Here is a tiny trained network, its code and every weight. The questions are about switching its units off for an input and a class, where a switched-off unit gives its printed mean instead of its output.

import numpy as np


def w(rows, s, z=0):
    codes = np.array(rows[::2]) - 128.0
    scale = np.full(codes.shape[1], s)
    scale[-1] = z or s
    return codes * scale


def norm(h):
    return h / np.sqrt((h * h).mean(-1, keepdims=True) + 1e-5)


def f(y):
    return y / 2 * (1 + np.tanh(0.7978845608 * (y + 0.044715 * y**3)))


def log_softmax(a):
    a = a - a.max(-1, keepdims=True)
    return a - np.log(np.exp(a).sum(-1, keepdims=True))


def net(x, mask):
    res = np.array(x, float).reshape(1, 7) / 4 @ E
    u = 0
    for l in range(3):
        y = f(norm(res) @ A[l][:, :-1].T + A[l][:, -1])
        res = res + np.where(mask[u : u + 6], y, B[l][:, -1]) @ B[l][:, :-1]
        u += 6
    return log_softmax(norm(res)[-1] @ U[:, :-1].T + U[:, -1])


A, B = {}, {}
E = w([
[88,138,205,50],'x0',
[149,40,88,66],'x1',
[162,96,93,180],'x2',
[236,136,230,95],'x3',
[151,135,33,146],'x4',
[120,116,119,75],'x5',
[161,222,120,1],'x6',
],0.0054)
A[0] = w([
[82,7,30,211,204],'0.n1',
[253,234,3,38,197],'0.n2',
[132,12,113,31,63],'0.n3',
[176,99,160,213,252],'0.n4',
[101,164,118,208,13],'0.n5',
[80,218,193,101,215],'0.n6',
],0.0061,0.0012)
B[0] = w([
[172,93,52,75,252],'0.n1',
[133,46,31,104,228],'0.n2',
[117,116,255,177,167],'0.n3',
[181,138,105,74,182],'0.n4',
[71,112,161,99,141],'0.n5',
[47,138,91,92,185],'0.n6',
],0.0075,0.0044)
A[1] = w([
[132,64,55,232,149],'1.n1',
[176,140,152,162,110],'1.n2',
[77,74,130,255,254],'1.n3',
[191,178,120,106,157],'1.n4',
[180,90,71,134,200],'1.n5',
[185,112,118,178,165],'1.n6',
],0.0091,0.003)
B[1] = w([
[188,116,73,1,251],'1.n1',
[182,202,152,235,126],'1.n2',
[151,138,47,31,208],'1.n3',
[170,149,64,208,155],'1.n4',
[49,19,139,146,254],'1.n5',
[100,175,48,98,169],'1.n6',
],0.0059,0.0048)
A[2] = w([
[22,170,52,146,77],'2.n1',
[140,99,1,84,123],'2.n2',
[57,207,170,48,133],'2.n3',
[109,161,98,85,184],'2.n4',
[171,92,95,142,3],'2.n5',
[41,106,211,56,86],'2.n6',
],0.0082,0.0015)
B[2] = w([
[233,124,255,83,164],'2.n1',
[137,120,77,136,254],'2.n2',
[7,112,160,145,174],'2.n3',
[123,143,107,63,161],'2.n4',
[162,105,191,93,143],'2.n5',
[117,221,149,91,174],'2.n6',
],0.0073,0.0085)
U = w([
[210,65,2,51,221],'0',
[90,73,127,166,3],'1',
[164,209,139,237,23],'2',
[228,116,237,181,71],'3',
[50,190,209,93,63],'4',
[69,203,230,52,168],'5',
],0.0098,0.0048)

Each question gives the input, the list of numbers given to net, and the class t.
The units are the neurons (one row each of A and B). Each row of codes is followed by its name. A weight is (code - 128) times the scale printed after its matrix; where a second scale follows, it is the last column's (A, B and U).
mask holds one flag per neuron, layer by layer. A switched-off neuron (its flag False) gives its mean, the last column of its row in B, instead of its output. The means were averaged over made-up inputs and are rounded, as every weight is.
A unit's drop is (log p(t) with every unit on - log p(t) with that unit switched off) / (log p(t) with every unit on - log p(t) with every unit switched off).
The circuit of an input: a set's keep is (log p(t) with only the set's units on - log p(t) with every unit switched off) / (log p(t) with every unit on - log p(t) with every unit switched off). Starting from the 12 units with the biggest drops (on a tie, the unit counted first), units are removed one at a time, each time the one whose removal leaves the highest keep (on an exact tie, the one counted first), for as long as the keep stays at least 0.8.
units of the circuit, in order: the units of the circuit, biggest drop first
top k neurons: the k neurons with the biggest drops, biggest first
k most important neurons of layer l: the k neurons of layer l with the biggest drops, biggest first
drop when u is switched off: that unit's drop, to one decimal
input [-1,-4,0,1,-8,-5,-8], class 0: units of the circuit, in order => (1.n3)
input [-1,6,-4,0,-5,0,-4], class 5: units of the circuit, in order => (0.n3, 0.n2)
input [1,4,7,7,-3,-7,3], class 3: units of the circuit, in order => (0.n1, 1.n1, 1.n3)
input [2,3,1,2,-6,-4,-2], class 5: units of the circuit, in order => (0.n1, 2.n6)
input [1,-5,3,-4,0,-4,5], class 5: top 2 neurons => (0.n1, 2.n1)
input [-1,4,1,3,-7,7,8], class 5: 2 most important neurons of layer 1 => (1.n1, 1.n3)
input [4,7,-1,6,-3,-8,-7], class 3: top 2 neurons => (0.n2, 1.n1)
input [4,-4,7,-6,-5,-4,2], class 5: drop when 2.n1 is switched off => 0.1
input [1,1,1,4,-3,-5,0], class 3: drop when 0.n2 is switched off => -0.1
input [-1,7,-6,-7,-5,6,2], class 4: drop when 0.n3 is switched off => 0.1
input [5,0,-8,4,7,1,-6], class 4: drop when 2.n2 is switched off => 0.0
